Here is a tiny trained network, its code and every weight. The questions are about switching its units off for an input and a class, where a switched-off unit gives its printed mean instead of its output.

import numpy as np


def w(rows, s, z=0):
    codes = np.array(rows[::2]) - 128.0
    scale = np.full(codes.shape[1], s)
    scale[-1] = z or s
    return codes * scale


def f(y):
    return np.maximum(y, 0)


def log_softmax(a):
    a = a - a.max(-1, keepdims=True)
    return a - np.log(np.exp(a).sum(-1, keepdims=True))


def net(x, mask):
    res = np.array(x, float).reshape(1, 7) / 4 @ E
    y = f(res @ A[0][:, :-1].T + A[0][:, -1])
    res = res + np.where(mask, y, B[0][:, -1]) @ B[0][:, :-1]
    return log_softmax(res[-1] @ U[:, :-1].T + U[:, -1])


A, B = {}, {}
E = w([
[164,106,157,177,41,123,146,117,100],'x0',
[172,116,134,115,109,141,91,49,210],'x1',
[124,160,55,131,135,175,202,101,136],'x2',
[83,60,127,145,98,155,189,141,173],'x3',
[84,130,132,90,126,107,113,55,106],'x4',
[86,251,189,173,141,130,140,133,144],'x5',
[121,138,134,144,104,207,72,100,136],'x6',
],0.011)
A[0] = w([
[174,197,157,146,120,121,120,123,98,38],'neuron 1',
[94,197,193,170,110,140,129,108,47,148],'neuron 2',
[184,144,119,90,122,119,149,129,62,173],'neuron 3',
[229,130,130,124,108,27,92,109,108,92],'neuron 4',
[198,116,142,114,132,71,117,115,130,111],'neuron 5',
[104,87,118,120,149,145,92,136,149,205],'neuron 6',
[133,179,106,139,153,98,173,164,129,132],'neuron 7',
[193,127,138,149,107,162,163,67,153,140],'neuron 8',
[64,169,106,92,176,111,101,81,145,148],'neuron 9',
[96,115,182,113,142,66,136,145,116,70],'neuron 10',
[167,131,113,135,106,91,126,101,94,138],'neuron 11',
[169,102,55,96,105,216,168,95,221,104],'neuron 12',
[141,204,115,157,178,102,182,157,109,171],'neuron 13',
[134,82,106,155,96,146,136,158,116,154],'neuron 14',
[124,156,127,186,141,161,112,85,202,249],'neuron 15',
[92,201,112,74,185,107,113,98,166,213],'neuron 16',
[125,135,150,107,117,100,82,94,137,138],'neuron 17',
[194,90,118,75,71,121,126,107,140,207],'neuron 18',
[118,158,184,155,114,126,135,148,157,145],'neuron 19',
[154,169,141,131,159,127,107,118,172,175],'neuron 20',
[89,140,111,131,100,165,144,150,128,93],'neuron 21',
[102,81,149,103,120,93,155,139,137,135],'neuron 22',
[140,134,207,160,104,155,118,128,252,114],'neuron 23',
[171,102,149,107,122,157,42,123,132,228],'neuron 24',
],0.012,0.0021)
B[0] = w([
[113,222,189,136,118,125,169,197,128,182],'neuron 1',
[93,175,237,128,41,230,171,209,90,214],'neuron 2',
[133,107,155,183,82,133,112,175,159,183],'neuron 3',
[191,108,48,219,186,120,129,221,138,222],'neuron 4',
[210,110,40,198,147,130,119,190,140,188],'neuron 5',
[59,160,184,75,111,159,96,92,166,175],'neuron 6',
[14,152,222,144,195,64,150,188,114,185],'neuron 7',
[154,154,70,184,85,197,150,151,135,193],'neuron 8',
[45,73,168,83,114,101,195,78,114,201],'neuron 9',
[166,111,120,60,39,182,168,122,173,180],'neuron 10',
[151,133,109,201,120,173,133,203,148,171],'neuron 11',
[121,209,86,118,59,253,145,31,172,250],'neuron 12',
[137,152,223,95,118,82,139,211,100,209],'neuron 13',
[126,139,194,61,105,103,125,166,180,182],'neuron 14',
[140,65,99,90,82,128,146,123,242,199],'neuron 15',
[80,70,181,83,134,34,151,127,171,216],'neuron 16',
[131,113,164,116,178,94,211,187,126,177],'neuron 17',
[135,68,76,163,102,91,71,137,153,218],'neuron 18',
[134,160,84,189,80,207,170,134,159,172],'neuron 19',
[151,109,143,113,114,114,163,193,162,176],'neuron 20',
[104,193,125,160,124,156,120,131,112,158],'neuron 21',
[93,117,115,61,75,131,127,105,186,178],'neuron 22',
[208,17,36,139,118,210,144,124,244,204],'neuron 23',
[115,54,121,58,159,41,72,207,168,210],'neuron 24',
],0.0066,0.013)
U = w([
[59,126,110,76,165,99,152,2,117,23],'0',
[62,111,166,20,112,48,140,112,162,228],'1',
[131,145,155,157,180,55,153,167,107,113],'2',
[128,182,103,113,139,118,118,52,107,1],'3',
[165,117,117,108,153,147,118,50,96,35],'4',
[154,138,83,125,40,210,152,95,185,197],'5',
[186,82,46,178,142,76,78,120,150,136],'6',
[100,222,168,183,111,162,116,141,53,168],'7',
],0.01,0.0024)

Each question gives the input, the list of numbers given to net, and the class t.
The units are the neurons (one row each of A and B). Each row of codes is followed by its name. A weight is (code - 128) times the scale printed after its matrix; where a second scale follows, it is the last column's (A, B and U).
mask holds one flag per neuron, in row order. A switched-off neuron (its flag False) gives its mean, the last column of its row in B, instead of its output. The means were averaged over made-up inputs and are rounded, as every weight is.
A unit's drop is (log p(t) with every unit on - log p(t) with that unit switched off) / (log p(t) with every unit on - log p(t) with every unit switched off).
The circuit of an input: a set's keep is (log p(t) with only the set's units on - log p(t) with every unit switched off) / (log p(t) with every unit on - log p(t) with every unit switched off). Starting from the 12 units with the biggest drops (on a tie, the unit counted first), units are removed one at a time, each time the one whose removal leaves the highest keep (on an exact tie, the one counted first), for as long as the keep stays at least 0.8.
circuit, biggest first: the units of the circuit, biggest drop first
most important unit: the unit with the biggest drop
top k neurons: the k neurons with the biggest drops, biggest first
drop when u is switched off: that unit's drop, to one decimal
input [3,0,-3,-7,8,6,-5], class 2: circuit, biggest first => neuron 4
input [7,-7,-6,6,4,5,6], class 7: top 3 neurons => neuron 2; neuron 12; neuron 15
input [8,-3,-8,-1,3,-1,6], class 2: circuit, biggest first => neuron 12; neuron 4
input [5,-4,-6,2,7,2,-6], class 5: circuit, biggest first => neuron 10; neuron 16
input [-6,4,3,0,8,-4,4], class 1: top 2 neurons => neuron 16; neuron 24
input [3,1,3,-2,6,5,-4], class 7: circuit, biggest first => neuron 2; neuron 23
input [-2,1,-3,-2,-8,-2,-7], class 2: top 4 neurons => neuron 23; neuron 7; neuron 12; neuron 15
input [-6,-4,2,-1,-2,6,3], class 1: top 3 neurons => neuron 16; neuron 9; neuron 4
input [0,0,-6,1,2,3,-2], class 5: top 4 neurons => neuron 10; neuron 7; neuron 19; neuron 13
input [7,-8,-1,8,-6,-5,0], class 1: top 3 neurons => neuron 14; neuron 12; neuron 23
input [2,-3,7,7,7,6,2], class 7: top 4 neurons => neuron 23; neuron 2; neuron 21; neuron 10
input [0,3,2,1,0,6,-3], class 1: top 2 neurons => neuron 12; neuron 16
input [3,5,1,-6,-3,3,-5], class 2: top 2 neurons => neuron 1; neuron 12
input [-8,2,6,-8,3,-7,1], class 1: top neuron => neuron 16
input [8,-7,-8,0,-3,-2,2], class 7: top 2 neurons => neuron 23; neuron 2
input [-3,-2,-8,-4,6,-6,1], class 6: top 2 neurons => neuron 4; neuron 5
input [-2,-2,-1,1,4,-3,2], class 1: drop when neuron 12 is switched off => 0.2
input [1,8,5,-8,1,8,-8], class 2: drop when neuron 4 is switched off => 0.2
input [-5,1,-8,5,-7,1,-7], class 5: drop when neuron 16 is switched off => 0.5
input [-5,-4,3,5,-2,0,-5], class 1: most important unit => neuron 4
